Here is a tiny trained network, its code and every weight. The questions are about switching its units off for an input and a target symbol, where a switched-off unit gives its printed mean instead of its output.

import numpy as np


def w(rows, s, z=0):
    codes = np.array(rows[::2]) - 128.0
    scale = np.full(codes.shape[1], s)
    scale[-1] = z or s
    return codes * scale


def norm(h):
    return h / np.sqrt((h * h).mean(-1, keepdims=True) + 1e-5)


def f(y):
    return y / 2 * (1 + np.tanh(0.7978845608 * (y + 0.044715 * y**3)))


def softmax(a):
    e = np.exp(a - a.max(-1, keepdims=True))
    return e / e.sum(-1, keepdims=True)


def log_softmax(a):
    a = a - a.max(-1, keepdims=True)
    return a - np.log(np.exp(a).sum(-1, keepdims=True))


def net(x, mask):
    ids = ['βγεηλξπσψ'.index(c) for c in x.split()]
    T = len(ids)
    res = E[ids] + P[:T]
    r = norm(res)
    for j in range(2):
        rows = slice(4 * j, 4 * j + 4)
        q, k, v = (r @ M[0][rows].T for M in (Q, K, V))
        z = softmax(np.where(np.tri(T) > 0, q @ k.T / 4**0.5, -1e9)) @ v
        o = O[0][rows]
        res = res + np.where(mask[j], z, o[:, -1]) @ o[:, :-1]
    y = f(norm(res) @ A[0][:, :-1].T + A[0][:, -1])
    res = res + np.where(mask[2:18], y, B[0][:, -1]) @ B[0][:, :-1]
    return log_softmax(norm(res)[-1] @ U[:, :-1].T + U[:, -1])


Q, K, V, O, A, B = {}, {}, {}, {}, {}, {}
E = w([
[144,132,114],'β',
[163,160,103],'γ',
[127,125,125],'ε',
[144,137,152],'η',
[145,141,131],'λ',
[112,96,149],'ξ',
[120,255,79],'π',
[145,114,157],'σ',
[127,150,70],'ψ',
],0.028)
P = w([
[119,117,77],'0',
[224,74,80],'1',
[169,167,138],'2',
[78,113,116],'3',
[158,172,149],'4',
[81,111,117],'5',
[121,180,155],'6',
[2,131,146],'7',
[113,180,168],'8',
[127,102,106],'9',
[121,179,158],'10',
[147,98,101],'11',
[133,175,157],'12',
],0.0087)
Q[0] = w([
[180,36,159],'h0',
[123,9,152],'h0',
[70,104,167],'h0',
[120,225,154],'h0',
[115,138,145],'h1',
[141,124,104],'h1',
[112,143,163],'h1',
[109,159,62],'h1',
],0.014)
K[0] = w([
[156,74,219],'h0',
[140,14,195],'h0',
[77,106,185],'h0',
[80,251,151],'h0',
[104,162,134],'h1',
[162,103,131],'h1',
[108,162,143],'h1',
[178,161,176],'h1',
],0.013)
V[0] = w([
[100,123,121],'h0',
[6,96,103],'h0',
[108,145,112],'h0',
[2,140,76],'h0',
[79,152,86],'h1',
[171,148,150],'h1',
[140,137,141],'h1',
[126,140,129],'h1',
],0.0066)
O[0] = w([
[162,119,117,103],'h0',
[248,71,93,4],'h0',
[160,142,119,144],'h0',
[254,118,91,75],'h0',
[214,86,94,105],'h1',
[28,136,150,188],'h1',
[105,131,133,147],'h1',
[121,126,127,137],'h1',
],0.0064,0.0038)
A[0] = w([
[125,130,134,105],'n0',
[140,236,133,158],'n1',
[123,148,131,94],'n2',
[131,152,119,36],'n3',
[133,197,55,54],'n4',
[83,79,88,207],'n5',
[134,169,133,72],'n6',
[107,176,111,91],'n7',
[169,213,190,101],'n8',
[94,25,176,166],'n9',
[91,146,173,73],'n10',
[149,133,121,70],'n11',
[112,73,87,179],'n12',
[175,182,173,34],'n13',
[137,72,254,6],'n14',
[127,139,107,98],'n15',
],0.015,0.0017)
B[0] = w([
[137,131,133,130],'n0',
[165,166,53,248],'n1',
[141,128,131,142],'n2',
[126,115,123,135],'n3',
[82,58,171,184],'n4',
[99,214,155,137],'n5',
[143,136,114,157],'n6',
[155,83,148,177],'n7',
[147,200,204,217],'n8',
[157,72,12,147],'n9',
[174,134,196,179],'n10',
[108,118,138,123],'n11',
[95,203,138,129],'n12',
[116,220,154,166],'n13',
[66,5,102,158],'n14',
[123,126,141,132],'n15',
],0.02,0.012)
U = w([
[6,151,112,91],'β',
[123,119,63,100],'γ',
[240,122,29,35],'ε',
[35,173,196,90],'η',
[213,162,181,129],'λ',
[138,149,74,152],'ξ',
[60,223,45,101],'π',
[146,70,199,173],'σ',
[109,128,83,254],'ψ',
],0.014,0.0066)

Each question gives the input, a string of symbols that net reads in full, and the target symbol t.
The units are the heads (4 rows each of Q, K, V and O) and the neurons (one row each of A and B). Each row of codes is followed by its name. A weight is (code - 128) times the scale printed after its matrix; where a second scale follows, it is the last column's (O, A, B and U).
mask holds one flag per unit, heads first, then neurons. A switched-off unit (its flag False) gives its mean, the last column of its rows in O or B, instead of its output. The means were averaged over made-up inputs and are rounded, as every weight is.
A unit's drop is (log p(t) with every unit on - log p(t) with that unit switched off) / (log p(t) with every unit on - log p(t) with every unit switched off).
The circuit of an input: a set's keep is (log p(t) with only the set's units on - log p(t) with every unit switched off) / (log p(t) with every unit on - log p(t) with every unit switched off). Starting from the 12 units with the biggest drops (on a tie, the unit counted first), units are removed one at a time, each time the one whose removal leaves the highest keep (on an exact tie, the one counted first), for as long as the keep stays at least 0.8.
units of the circuit, in order: the units of the circuit, biggest drop first
most important unit: the unit with the biggest drop
k most important neurons: the k neurons with the biggest drops, biggest first
which heads matter: for each layer, one digit per head in row order, 1 if its drop is at least 0.15 and else 0, layers parted by /
drop of u: that unit's drop, to one decimal
input λ λ ψ ψ η η λ π λ ξ γ β, target η: units of the circuit, in order : [n1, n5]
input σ η ε, target η: units of the circuit, in order : [h0]
input λ λ λ λ σ σ λ λ ψ γ, target ε: 4 most important neurons : [n1, n10, n14, n4]
input η ε λ ψ, target β: 3 most important neurons : [n4, n8, n1]
input ξ γ β ψ ξ σ σ, target σ: 4 most important neurons : [n14, n1, n8, n10]
input β ε λ γ, target ε: 3 most important neurons : [n1, n14, n10]
input σ λ ε λ η λ ε σ η η, target σ: 2 most important neurons : [n1, n14]
input η η γ η, target σ: 4 most important neurons : [n1, n10, n13, n8]
input π ξ ψ λ λ η ε ε, target π: which heads matter : 10
input λ ψ ψ β ξ, target ψ: which heads matter : 00
input ψ λ ε ψ γ ψ λ η β γ λ ψ ξ, target ψ: 2 most important neurons : [n14, n9]
input σ σ ψ λ λ γ η η ψ, target ψ: 4 most important neurons : [n4, n8, n10, n13]
input ψ λ λ η σ, target σ: 3 most important neurons : [n14, n1, n10]
input γ η η λ η ψ λ λ ψ, target ψ: most important unit : n4
input ψ γ η β, target η: drop of n4 : 0.1
input λ ψ σ ε η σ η η λ λ η ψ, target β: drop of n4 : 0.3
input η γ ψ η ξ π λ ψ λ σ, target ψ: drop of h0 : 0.0
input ε λ ε γ λ ε, target π: drop of n8 : 0.3
